Two labels a row
[ -8   5   3  16  -1  15  -1  13 -14   6   2  -2  10   3  15  -1   1  15
  -9  -8 -15  19  -8   4  -1   9   7 -13 -12  16 -13   2   2  -7 -28  -1
 -19 -16  -1  -7  -3  40   4  27  25   0  -2 -10   2 -20  12  13  21 -16
   2   4  -6   7  17  16   0 -16 -15   6  -1   0 -21 -15 -14  -9   9   8
 -17  -2  -3 -11  -3 -33] => <68> & U
[  2   3  -3  -9  -1   1  -6 -21 -15   3  18   2  20 -21   7   8   9   3
 -12 -11  -7   8   2   6  13   8   2   5 -20  -4  -4  -5  -5  11 -35 -14
  -4 -25  31   6  10   2   5  17  27  -1   3 -13  -6 -20  -5   8  20 -11
 -38   8   6 -20   5   4 -13  -9   0   6   3 -11 -14  30 -22  -3  21  -2
  19   5   9   9  14 -36] => <68> & U
[-14   4   6 -38  -8   0  -5 -19 -18   0   5   2  15 -39   7   4  26  15
  -9  -6 -26   2  11  22   1  10   6 -11 -17  -9  -8  -1  -4 -12 -60  -8
  14 -22  41 -15   0  20  17   6  30  -6  -1 -15   2 -27  18  -2  19  13
 -22   1  -6 -20   4   7   1 -13  -7   8  -9  -7  -8  20 -14   1  11  11
  14  12  -1   1  10 -54] => <76> & U
[ -1  -1   3  -9  -5   8  -5  -2 -29   3  13  -3  12  -7   9   1   6  13
  -5  -1 -10   9  -5  30   5   8   3  -5  -1   3   2   0   6  -1 -21  -2
   3 -18  10  -2   4  -6   6  21  29   2  -2  -5   2 -15   2   2  14  -9
  -9   3   0  -8   6  14  -7   3   3  16   5  -1 -21  21  -8  -8  18   7
  -5  12  -2  -2  -1 -24] => <68> & U
[  0   8   8 -36  -1   2  -2 -12 -13   3  13  -3  17  -2   5   3  12  10
  -5 -10   6   8   0  14   0  -1   9  -5  -4  -2  -9   4   0  -7 -25   0
  -3 -15  12  -7   8  -9   8  13  25  -2  -5  -2   4 -25  -5   0  20  -2
  -7  -2  -9 -22  -2  -2   2  -1 -10  14  -6   6 -11  17 -15  -1  14   4
  -6   4   2  -3   4 -31] => <68> & U
[ -5   1   8 -47  -2   1  -3 -21 -22  15  16  -4  15 -16   0   5  31   7
 -33 -16  -3   7  -1   9   9  16  10 -11 -14  -4   4  -8  -7  -5 -40 -16
  -2 -20  27   6   1 -14  10  11  35  -6  -5  -7  -4 -30   2   5  25 -16
 -39   3  13 -16   0   2  -8   3  -7  12 -16  -6 -29  22 -20  -7  21   9
   6   3   6  -7  14 -44] => <68> & U
[ -1   4  -8 -24   1   9  -1  -7 -18   5  11  -3  19 -19   7   8  10  12
 -17 -17   0   8  -3   7   5   7   7  -3 -16  -2  -6  -9  -9   7 -23  -9
  -9 -25  18   9   6  -6   6  16  27   1   1 -12   1 -28  -7   8  18 -10
 -17   7   2 -18   7  10 -10   0  -8  11  -2  -3 -17  23 -21  -3  20  -6
   2  -2  12  -1  11 -29] => <68> & U
[-17   0   4   5  -3  26  -2   0 -22  23  -1  -4  10  -3  27   5  25  13
  -2   4 -14  17 -23  18   4   3  13 -35  -1  18  -3 -13  -4 -24 -46  -5
 -26 -26  19 -14   9  42   9  35  51   1  -2 -14   3 -27  15   7   2 -65
  -3 -10   1   3   7  15   3 -31 -17  17 -12   1 -52 -23 -32   0  16  27
 -22   5 -13 -16  12 -46] => <68> & U
[ -3   2  -1 -14   6   7   2 -17 -18   8  14  -3   7 -14   6   9  22   7
  -1  -3  -3  -2   7  20  -4   0   9 -15   0  -6   1 -10 -21   3 -51   2
   1  -9  32   2   4  13   5  11  34  -3  -3 -11   0 -17   8   3   9 -29
 -36  -3   4  -6  -1  -6   1 -19 -10  -3  -2 -12 -16 -14 -19  -4  12  10
   4   4   4  -4  15 -31] => <68> & U
[  4   1  -1 -36  -6 -20   7 -13  -7   0  -3   1  16 -23  12  -4  -9  -1
  -7 -21  -1  -2   2  12  13   0   5  29 -16 -18  12  -2  -5  12   2  -7
   3 -22  14   8   7 -29  18 -12  23  -9   3  -9  -1 -21  -9   6   9  15
 -15  12  -2 -30   1  16  -6   3   9  12  -1  -6 -10  58  -8   6  25  -4
  27   3   5  14  17  -8] => <74> & L
[-12  -5   4 -15 -12  -7  -1 -11  -7  14  -6   2   2 -12   9   2  31   4
 -13  11 -21   0   0  11   7  -9  -7 -19 -15  -4  -2  -4   1 -24 -38  -7
  -8 -12  28 -16   1  37  10   8  13 -10  -1  -1   7  -9  18  -8  -2   6
 -14   0  -5  -1   1   8   9 -24   3   0 -17   5 -12   9  -9   1   0  12
  10   4  -2  -4  12 -32] => <76> & L
